Group and class of each row
-8, -23, -1, -5, 0, -12, 21, -1, -21, -9, -22, 4, 14, -1, -22, -9, 19, -17, 1, 32, 3, -27, 0, -11, -23, -20, -5, 7, -3, 0, 13, 32, -3, 8, -33, -13, 0, 4, 33, -6, 1, -4, -30, 2, -13, 15, 9, 3, 4, -2, 7, 13, -8, 1, -12, -2, -7, -1, 16, 9, 30, 9, -9, -64, -10, -8, 8, 7, 1, -3
Dc.(86)
-1, 13, -9, -14, -4, -37, -17, 1, -11, -21, -18, 19, -31, 13, -24, 7, -2, -13, 14, 21, 15, -18, 11, -20, -29, 3, -15, -3, -11, -10, -2, 18, -13, 16, 6, -21, -6, -8, 46, 12, 0, -3, -9, 4, -30, 22, 9, -21, -9, 2, 12, 8, -7, -2, -12, 15, -37, -2, 22, 14, -10, 29, -4, -73, -16, -8, 10, -2, 1, 2
Dc.(86)
-19, -2, 3, -27, 17, 1, -28, 9, 24, 13, -4, -2, -15, 5, -3, -7, -25, 3, 28, 7, 34, 13, -8, -3, -4, 2, 3, 17, 11, 19, -5, -2, -12, 5, -6, -8, -2, -14, 16, 2, -6, 23, 10, 0, -59, 11, -3, -3, 8, 14, -12, 8, 11, -1, 13, 18, -37, -2, -6, 9, 0, -44, -14, 34, 10, 7, -14, 12, 6, -5
TH.(80)
-10, -15, -1, -38, 19, -5, -12, 11, -17, -29, -32, 0, 0, -6, -14, 17, 15, -13, 7, -13, 17, -28, 5, 18, -35, -17, -10, -10, -6, 6, 20, 37, -13, 28, -26, -14, 9, -14, 25, 0, 1, 4, -36, -22, -12, 23, -15, 5, 0, 10, 9, 40, -16, 4, -20, -15, -31, -6, 29, 23, -11, 7, -18, -59, -24, -22, 10, -3, 6, -15
Dc.(86)
-11, 17, 2, -18, 13, -5, -21, -10, 12, 21, -13, 1, -2, -7, 9, -4, -22, -11, 21, 8, 31, 19, -10, -1, -8, 0, -4, 9, 7, 17, 4, 11, -12, -6, -6, -3, 1, -25, 16, -10, -9, 1, 11, 16, -49, 15, 12, 0, -10, 12, -13, -2, 14, 9, 11, 7, -15, -1, -8, 2, -9, -20, -28, 42, 7, 25, -12, 13, 12, -2
TH.(80)
-8, -26, -12, 8, 3, 5, 31, 2, 14, -10, -11, 9, 25, 2, -42, -1, 6, 2, -16, -2, -8, -25, 5, -8, 15, -24, 0, 8, 16, -57, 3, 3, 25, -14, 53, -3, -6, 20, 9, 7, -14, 4, 11, 17, -5, 23, 1, -20, -8, -21, 2, 10, 2, 14, 6, -6, 27, 10, -8, 32, 10, 8, -15, -45, 8, -11, 7, 19, 5, 20
Mt.(91)
7, -4, 5, 13, -8, 1, 45, -2, 5, 12, 22, 25, 55, -21, -33, 9, 4, -5, -3, 6, -8, -32, -7, 2, -16, -9, 10, -19, 6, -11, 10, 16, 3, 0, 30, 15, 5, 0, 27, 7, -6, -1, 12, 15, 0, 11, 24, -4, -2, 21, -6, 8, 26, 3, -20, -37, 6, 5, 2, 21, 2, -4, -11, -23, 16, 4, -10, 7, 11, 5
Mt.(91)
-34, 6, 6, -37, 5, 8, -21, 0, -25, -16, 2, -10, 8, 2, 24, 5, 4, 1, 27, 20, 24, -4, 5, -2, -25, 26, -17, 23, 8, 21, 0, 7, -17, -5, 1, 34, 8, -20, 15, -3, -5, 13, 1, -4, -50, -15, -10, 21, -3, 1, -6, 12, 11, 1, -2, 0, -30, 1, 13, 11, -11, -24, -7, 16, 12, 26, 14, -8, 17, -3
TH.(88)
-7, 5, 3, -36, 21, 7, -30, 3, 4, 6, -8, -3, -4, 1, -3, 4, 10, -1, 12, 8, 23, 14, 1, -5, -7, 5, -12, 13, 12, 6, 0, -12, -11, 14, 0, 1, -8, -16, 7, 7, 1, 7, 7, 2, -33, 5, 17, 2, -10, 8, -4, -5, 6, 8, 10, 10, -22, 3, -2, 12, 19, -18, -3, 46, 3, 12, -5, 9, 5, -1
TH.(80)
-16, 15, -4, -14, 13, 9, -49, 1, -3, 10, -6, -27, -12, 7, 13, -5, -19, 7, 22, 16, 36, 7, 4, -2, -5, 26, 16, 2, -2, 9, 7, -9, -11, -17, -12, 0, -5, -16, -21, -5, 9, 18, 9, -8, -86, -7, 5, 5, -8, 18, -4, 4, -9, 11, 1, 11, -14, -6, 3, 0, -2, -52, -19, 52, 13, 20, -14, -4, 0, -2
TH.(80)
0, -25, 4, 13, -8, 10, 26, 6, -12, -2, -26, -5, -6, -2, -25, 17, -1, -9, 25, -24, 17, -25, 2, -26, -29, -23, -19, 5, -3, -30, 17, 34, -2, 14, -5, -30, -3, -17, 42, -5, -2, -12, -23, -4, -5, 47, 20, 8, 4, -15, 11, -1, -6, -11, -15, 1, -4, -3, 13, 2, -20, 22, -22, -61, -27, 9, 2, 16, 12, -2
Dc.(86)
-8, -9, 0, 27, -7, -15, 38, -13, 5, 39, -4, 8, 22, -1, -39, 11, 2, 8, 5, -14, 4, -38, -17, -1, -19, -27, 9, 0, -5, -13, 11, 25, 0, -3, 14, -1, 25, -2, 22, 2, -25, -6, -6, -6, 30, 20, 15, -9, 19, -10, 20, 4, 25, 10, -12, -5, 31, 8, -3, 18, -1, 26, -20, -20, 0, 27, -14, 9, 11, 19
Mt.(91)
-22, -1, 14, -32, 12, 11, -27, 12, -18, 3, 8, -18, -15, 8, 4, 2, -2, 20, 11, 16, 36, 18, 9, -7, -11, 35, -5, 30, 8, 3, 13, 0, -9, -6, 0, -5, -2, -18, 10, -5, 6, 1, -2, 16, -65, -15, -1, 6, 0, 14, -7, 8, 23, 3, 9, 9, -22, 2, 24, 17, -24, -38, -21, 17, -2, 34, -7, -7, 12, -11
TH.(88)
-11, 3, 0, 30, -5, -16, 50, 1, -5, 2, 9, -1, 24, -9, -25, 1, 9, 14, -8, 1, -19, -30, 5, -9, -31, -6, 17, -4, 8, -16, 19, 24, 3, -15, -14, 10, 2, 16, 7, 7, -2, 10, -2, 1, 16, 13, 2, -5, 13, -9, 5, 0, 34, 2, -9, -3, 42, -1, 8, 12, -2, 17, -16, 8, -18, 28, 4, 18, -2, 13
Mt.(79)
-2, -4, -84, 6, -7, -5, 30, 5, 14, 19, 18, -3, 18, -3, -35, 8, -3, 6, -15, -3, -20, -21, 4, 15, -2, 1, 8, -4, -4, -4, 4, 10, 3, 0, 27, -1, 9, 8, 27, 7, -18, 4, 7, 7, 28, 5, 10, -8, -2, -4, -17, 12, 28, 6, 2, 2, 16, 12, -2, 20, 8, 3, -10, -25, 11, 13, -14, 15, 0, 9
Mt.(79)
-14, -10, -7, -8, 17, -26, -11, 3, -25, -1, -9, 5, -6, 14, -20, 8, -8, -6, 10, 5, 8, -27, 3, -17, -30, 22, -13, 18, 9, -1, 5, 10, -9, 14, 5, -17, -12, -12, 29, -6, 6, 1, 6, -8, 18, -7, 6, -15, -1, 9, 6, 9, 14, -14, 3, -1, -14, -16, 21, 4, -7, 8, -14, -24, -15, -1, -6, -4, -4, 17
Dc.(86)
-16, 0, -3, 47, -8, -16, 47, 1, -10, 26, 44, 8, 20, -13, -34, 6, -16, 21, -5, -1, -25, -47, 3, 2, -11, 27, 2, 1, 0, -24, 4, 26, 15, -9, 46, 23, -1, -9, 24, 24, 6, -9, 23, 15, 40, 18, 30, -28, -1, 3, 4, -20, 37, 18, -19, -7, 63, 19, 10, 7, -46, 27, -15, -9, -11, 5, -11, 5, -2, 28
Mt.(91)
-19, 16, 17, -39, 26, 3, -17, 0, 5, -2, 3, -20, 4, 9, -5, 4, -6, -4, 10, 30, 18, -8, 0, -4, -21, 19, -8, 8, 13, 0, -13, 7, -31, -17, 9, 6, -7, -23, 26, -11, -1, 8, -5, 11, -48, -35, 15, 16, -14, 13, 2, 102, 4, 2, -4, 0, -7, 3, 6, -4, -3, -24, -14, 1, 16, 31, -15, 9, 12, 6
TH.(88)
-4, -8, 0, -6, 5, -12, -2, 9, -20, 7, -19, 6, 6, 7, -27, 11, -35, -12, 20, 1, 20, -26, 1, -13, -30, -17, -7, -5, -1, -20, 8, 13, -5, 5, -3, -37, -4, -14, 34, -5, -5, 2, -15, -1, -20, 8, 25, -19, -7, 12, 15, 10, -5, -4, -13, 8, -20, -5, 25, 17, -9, 8, -10, -45, -3, 4, -6, 2, 5, -4
Dc.(93)
-8, -24, -23, -7, -9, -12, 5, 13, -23, -5, -13, -3, -2, 11, -32, 3, 9, -11, 22, 7, 13, -36, -3, -15, -47, -2, -10, -9, -5, -42, 6, 17, -14, 2, -11, -6, 8, -1, 29, -4, 8, 3, -38, -20, -9, 16, 8, 5, -13, 6, 11, 18, -8, -8, -14, -1, -27, -5, 19, 27, -13, 20, -11, -76, -11, -17, 1, 6, -4, -5
Dc.(86)
-1, -14, -7, 14, -13, -51, 7, 11, -11, 0, -10, -2, 0, 12, -26, 9, -1, -17, 31, -10, 25, -35, 7, -24, -50, -2, -13, -16, -11, 28, 22, 60, 11, 17, -4, -11, -8, -15, 38, 22, 6, -6, -29, -14, -27, 35, 9, -12, 8, -4, 0, 7, 5, -3, -16, 2, -26, 1, 34, 19, -19, 15, -11, -53, -13, 5, -2, -37, 11, 0
Dc.(86)
-11, -2, 8, -13, -7, -3, 35, -5, 0, 20, 20, 4, 7, -14, -41, -1, 33, 16, -14, 0, 3, -17, 3, 13, -6, 5, 12, -26, 26, -14, 16, 28, -6, 25, 16, 31, 7, 7, 10, -7, -26, -12, -1, -5, 24, -8, 2, 21, -7, 1, 2, 4, 29, 6, -13, -25, 3, 15, 4, 8, -13, 5, -10, -35, 7, 28, 1, 1, 12, 0
Mt.(91)
-6, -8, 10, -2, 4, -16, 31, 0, 9, -3, 23, -30, 8, 0, -26, 3, 9, -2, -18, 16, -15, -24, 6, 6, -15, 8, 8, 5, 15, -23, -5, 12, -2, -5, 9, 15, 7, 7, 9, 2, -18, -6, 2, 8, 28, -5, 19, -8, -5, -12, -12, 1, 25, 85, 2, -1, 24, 13, -5, 5, 2, 23, -10, 7, 8, 18, -8, 17, 1, 9
Mt.(91)
-5, -5, -23, -14, 12, -15, -2, 15, -22, 0, -12, 5, -16, 10, -21, 1, -12, -10, 11, 26, -3, -28, -14, -8, -63, 2, -10, -1, 2, -2, 14, 18, -3, 12, 6, -20, 19, -6, 47, -6, 4, -6, -12, -2, -16, 3, 27, -7, -2, 12, 18, 17, -6, -7, -7, -1, -27, -9, 30, 17, -18, -2, -7, -80, -18, 12, -6, 9, 2, 3
Dc.(93)
-7, -7, -13, 2, 4, -5, 28, 25, -2, -2, 7, -2, 16, -5, -51, 6, 7, 4, -12, 1, -4, -42, 8, 10, -14, -35, 24, -11, 10, -16, 11, 31, 2, -10, 29, 9, 1, 13, 23, 3, -10, -7, 5, -13, 7, 1, 22, -29, 3, -14, 14, 8, 14, 11, -16, 1, 36, 12, 4, 27, 2, 16, -15, -47, -17, 8, -8, 25, 1, 21
Mt.(79)
10, -21, 11, -17, 6, -24, 20, 14, -33, 6, -25, 16, -1, 0, -20, 13, -9, -18, 23, 4, 26, -28, -7, -2, -36, -14, -5, -22, -2, 9, 14, 22, -17, 12, -10, -11, -5, -30, 45, -3, 1, -7, -30, -1, -13, 8, 24, -9, 0, 5, 0, 11, -2, 0, -5, 8, -19, -11, 17, 20, -8, 3, -20, -61, -6, 12, -3, 18, 5, 11
Dc.(93)
1, -21, 13, 25, -5, -6, 43, -8, 5, -6, -41, -6, 13, -11, -26, -24, 21, 7, -18, -2, -5, -21, 3, 0, -9, -15, 19, 1, 18, -22, 2, 39, -1, -16, 17, 23, 9, 61, 5, 8, -8, 1, -19, 12, 7, 22, 10, 2, 11, -17, 7, -6, 15, 7, -4, -1, 36, 8, -10, 20, -4, 25, -10, -10, -11, 9, -1, 22, -6, 5
Mt.(91)
-26, -16, -14, 0, 16, -15, -5, 6, -21, -3, -11, 6, -8, 9, -20, 8, 9, -8, 12, -10, 7, -28, -13, -18, -16, 7, -7, 8, -24, -13, 13, 22, -9, 14, 1, -2, -12, -23, 9, 6, 3, -9, -20, 6, -18, 44, 12, -24, -2, 1, 7, -18, -21, -4, -24, 6, -14, -2, 32, 12, -8, 21, -15, -44, -9, -16, 2, -7, 3, 2
Dc.(86)
-15, 19, 22, -36, 23, 7, -50, 4, 2, -20, 2, 40, -10, 4, 19, -6, -11, -2, 19, 6, 28, 8, -10, -17, -23, -6, 5, 1, -5, 21, 0, 8, -16, 2, 4, 19, -9, -31, 40, -23, 1, -2, 13, 8, -43, -3, 0, 7, -7, 9, -11, 13, -11, 3, 3, -5, -10, -5, 1, 18, -12, -39, -13, -3, 24, 26, -6, 3, 13, 5
TH.(88)
2, -14, -11, -16, -2, -11, 4, 3, 18, -82, -16, -2, 14, 0, -21, 5, -5, -17, 12, 10, 17, -19, 14, -17, -36, -8, -17, 5, -7, 7, 5, 18, -3, 8, 5, -2, 2, -15, 28, 2, -11, 10, -25, -9, -33, 10, 26, -8, -11, -3, 17, 10, -9, 1, -2, 10, -21, -5, 15, 5, -12, 10, -11, -37, -8, 0, -10, 9, 26, -6
Dc.(93)
3, -6, 7, 16, -4, 0, 37, 1, 11, 30, 20, 12, 3, -13, -29, -6, -1, 4, 1, -9, -16, -47, -11, 5, -19, -24, 22, -15, 2, 25, -2, 36, 4, -19, 26, 5, 12, 4, 32, 4, -21, 2, 15, -4, 27, 14, 5, 1, 15, 10, 0, 6, 19, 4, -17, -5, 18, 13, -14, 25, 0, -5, -15, -34, -7, 25, -6, 18, -4, 2
Mt.(79)
2, -19, -20, -7, 0, -13, 14, 0, -14, 9, -28, 8, 5, 7, -28, 10, -13, -17, -10, 5, 13, -24, -37, -12, -26, 0, -15, -3, -9, -13, 4, 25, -1, 27, 3, -31, 2, 1, 47, 1, -13, 4, -7, -7, 2, 25, 12, 2, -1, 12, 11, 8, -13, -6, -8, 1, -27, -9, 21, 11, -9, 16, 1, -65, -12, -15, 2, 11, 3, 6
Dc.(86)
-11, -5, 10, 30, -16, -15, 59, -5, -8, 29, 28, 13, 15, -9, -28, 3, -4, 2, -4, -14, -20, -20, -3, -24, -20, -4, 15, -5, 1, -14, 15, 24, 13, -11, 30, 31, -1, -9, 22, 16, -11, 8, 10, 16, 15, 18, 23, -27, 15, 6, 3, -25, 30, 19, -11, -1, 54, 16, -17, 13, -10, 0, -15, -2, -4, 13, -14, 18, 3, 19
Mt.(91)
-3, -23, -7, -9, 7, -12, 6, 8, -16, -4, -19, 5, -10, 23, -26, 4, -13, 1, 6, 0, 20, -28, 0, -14, -29, -16, -5, 26, -4, -29, 9, 29, 1, 1, 3, -17, -51, 8, 47, 1, 0, 13, -14, -4, -20, 27, 19, -11, -7, 14, 10, 5, 3, 2, -8, 7, -7, -7, 15, 13, -19, 23, -12, -53, -27, 0, -2, 11, 1, 2
Dc.(86)
-12, 14, 21, -28, 12, 4, -8, 6, 5, 3, -24, -5, 8, 0, -1, -16, 1, -22, 18, 0, 34, 25, -16, 6, -13, -32, 5, 5, 25, 30, 7, 18, -20, -6, -32, -3, 11, -10, 18, -17, -15, 10, -14, -8, -41, 4, -10, 30, 13, 8, -14, 20, -1, -4, -9, 1, -42, -31, -3, 9, -1, -29, -22, -23, 13, 16, -5, 6, 10, -16
TH.(88)

Group and class of each row
3, 21, -33, -13, -11, -25, 7, -30, -7, 29, 20, 25, -12, -1, -20, -15, -10, -3, 33, -36, 2, 12, -37, 6, -32, 3, 34, 12, 33, -22, -32, -13, -17, 19, -7, -5, -2, 51, 36, -6, 22, -2, -9, 11, -14, 4, -30, 17, 8, 41, 15, 6, -1, -8, -3, 2, -19, -32, 28, -9, -29, -65, -7, -84, 12, -33, -41, 26, 34, -10
Q.R
-9, 34, -49, 26, 1, -4, -6, -59, 7, 16, 14, 1, -6, -6, -22, 1, 6, -17, 20, -38, 28, -8, -2, -1, 79, -13, 67, 12, 107, -11, 9, -6, -7, 0, -4, 21, -22, 12, 1, -2, -34, 43, -28, 17, -5, 28, -8, -1, -4, -6, -6, -5, 8, -11, 17, 9, -10, -18, -23, -28, -13, -30, -21, 89, 20, -40, 7, 15, 32, 17
K.C
-26, 1, -63, 43, 5, -8, 1, 25, 20, 70, 1, -1, -3, 8, -4, 9, 5, -4, -43, -31, -7, -2, 47, -3, 35, 4, -31, 1, -21, 29, -17, 6, -24, 2, 16, 9, -10, -9, -15, 6, -2, 41, -29, -12, -20, 14, 30, 0, -6, -1, 5, -44, -4, -2, -10, 19, 23, 63, -22, 30, -49, 12, 2, 23, 20, 31, -18, 3, 40, 32
S.D
49, -9, -62, -34, -19, -16, -4, 11, 0, -16, 17, -3, 3, 1, -7, -17, -18, -10, 17, -29, -3, -26, -26, -30, -28, -9, 9, 7, 15, -1, -24, -6, -56, -9, -10, 20, -7, 65, 0, 5, 2, 16, -32, 51, -32, 25, -10, -5, -21, 23, -1, 15, -7, 10, 7, 6, -6, -62, 32, -9, -20, -3, -12, -60, 29, -51, -28, 24, 28, 2
Q.R
12, -12, -26, -18, -39, -41, 10, -35, 34, 29, 3, 13, 1, 2, -2, -18, -7, 11, 44, -48, -7, 10, -37, -1, -60, -4, 28, 9, 32, -8, -37, -21, -8, 5, -7, 11, 0, 56, -1, 1, 12, -9, -18, 27, -25, 16, -13, 2, -9, 35, 10, -3, -10, 1, 18, 6, -7, -43, 11, -30, -39, -10, -18, -23, 35, -70, -33, 36, 24, -16
Q.R
